Below is a small trained network, with its code and all its weights. Each question gives an input and a class and asks what happens when units are switched off, that is, made to give their printed mean instead of their output.

import numpy as np


def w(rows, s, z=0):
    codes = np.array(rows[::2]) - 128.0
    scale = np.full(codes.shape[1], s)
    scale[-1] = z or s
    return codes * scale


def norm(h):
    return h / np.sqrt((h * h).mean(-1, keepdims=True) + 1e-5)


def f(y):
    return y / 2 * (1 + np.tanh(0.7978845608 * (y + 0.044715 * y**3)))


def log_softmax(a):
    a = a - a.max(-1, keepdims=True)
    return a - np.log(np.exp(a).sum(-1, keepdims=True))


def net(x, mask):
    res = np.array(x, float).reshape(1, 2) / 4 @ E
    u = 0
    for l in range(3):
        y = f(norm(res) @ A[l][:, :-1].T + A[l][:, -1])
        res = res + np.where(mask[u : u + 3], y, B[l][:, -1]) @ B[l][:, :-1]
        u += 3
    return log_softmax(norm(res)[-1] @ U[:, :-1].T + U[:, -1])


A, B = {}, {}
E = w([
[156,129,80,79,2],'x0',
[161,237,179,51,202],'x1',
],0.0056)
A[0] = w([
[70,152,109,48,218,115],'0.n1',
[72,116,189,220,112,251],'0.n2',
[41,223,175,254,178,117],'0.n3',
],0.0067,0.0026)
B[0] = w([
[254,89,187,141,65,191],'0.n1',
[236,118,183,144,73,253],'0.n2',
[13,127,52,232,122,237],'0.n3',
],0.0097,0.0034)
A[1] = w([
[175,183,71,40,2,93],'1.n1',
[144,183,41,212,153,121],'1.n2',
[135,71,92,238,121,254],'1.n3',
],0.006,0.0015)
B[1] = w([
[87,237,193,120,118,254],'1.n1',
[192,255,29,157,72,151],'1.n2',
[77,174,146,12,173,249],'1.n3',
],0.0062,0.0055)
A[2] = w([
[83,18,112,110,117,146],'2.n1',
[115,108,204,223,228,181],'2.n2',
[156,183,254,175,106,252],'2.n3',
],0.0094,0.0015)
B[2] = w([
[254,110,206,60,32,145],'2.n1',
[123,170,184,39,56,186],'2.n2',
[126,54,72,150,134,254],'2.n3',
],0.0094,0.0089)
U = w([
[52,250,173,119,44,185],'0',
[226,56,173,52,94,193],'1',
[93,91,9,231,167,209],'2',
[119,140,171,172,239,8],'3',
[111,129,173,159,201,2],'4',
[147,153,176,197,224,17],'5',
[141,152,168,186,235,16],'6',
],0.013,0.0072)

Each question gives the input, the list of numbers given to net, and the class t.
The units are the neurons (one row each of A and B). Each row of codes is followed by its name. A weight is (code - 128) times the scale printed after its matrix; where a second scale follows, it is the last column's (A, B and U).
mask holds one flag per neuron, layer by layer. A switched-off neuron (its flag False) gives its mean, the last column of its row in B, instead of its output. The means were averaged over made-up inputs and are rounded, as every weight is.
A unit's drop is (log p(t) with every unit on - log p(t) with that unit switched off) / (log p(t) with every unit on - log p(t) with every unit switched off).
The circuit of an input: a set's keep is (log p(t) with only the set's units on - log p(t) with every unit switched off) / (log p(t) with every unit on - log p(t) with every unit switched off). Starting from all 9 units, units are removed one at a time, each time the one whose removal leaves the highest keep (on an exact tie, the one counted first), for as long as the keep stays at least 0.8.
circuit, biggest first: the units of the circuit, biggest drop first
top k neurons: the k neurons with the biggest drops, biggest first
top k neurons in layer l: the k neurons of layer l with the biggest drops, biggest first
drop of u: that unit's drop, to one decimal
input [-2,7], class 1: circuit, biggest first => [0.n1]
input [3,2], class 2: top 2 neurons => [2.n2, 2.n3]
input [1,3], class 2: top 2 neurons in layer 2 => [2.n3, 2.n2]
input [-4,7], class 1: top 2 neurons => [0.n1, 2.n2]
input [-6,5], class 0: top 2 neurons => [2.n2, 0.n3]
input [-5,-1], class 0: top 2 neurons in layer 2 => [2.n3, 2.n2]
input [2,2], class 2: circuit, biggest first => [2.n2, 2.n1]
input [0,-2], class 2: top 2 neurons => [2.n2, 2.n3]
input [-7,-2], class 0: top 2 neurons => [0.n3, 2.n2]
input [2,6], class 1: top 2 neurons in layer 0 => [0.n3, 0.n1]
input [-3,-2], class 2: top 2 neurons in layer 2 => [2.n2, 2.n1]
input [3,3], class 2: top 2 neurons => [2.n3, 2.n2]
input [-2,8], class 1: top 2 neurons => [0.n1, 2.n2]
input [-2,0], class 2: circuit, biggest first => [0.n3]
input [4,8], class 1: top 2 neurons => [0.n3, 0.n1]
input [-8,8], class 0: top 4 neurons => [2.n2, 0.n3, 0.n2, 2.n1]
input [2,-2], class 2: top 4 neurons => [0.n3, 2.n2, 2.n1, 2.n3]
input [-6,2], class 0: top 2 neurons => [0.n3, 2.n2]
input [-2,-3], class 2: top 2 neurons => [0.n1, 1.n3]
input [-3,-3], class 2: top 2 neurons => [1.n2, 0.n3]
input [-2,6], class 1: top neuron in layer 2 => [2.n2]
input [-6,-8], class 1: drop of 1.n1 => 0.3
input [-6,-4], class 0: drop of 0.n3 => 0.7
input [-6,3], class 0: drop of 0.n3 => 2.7
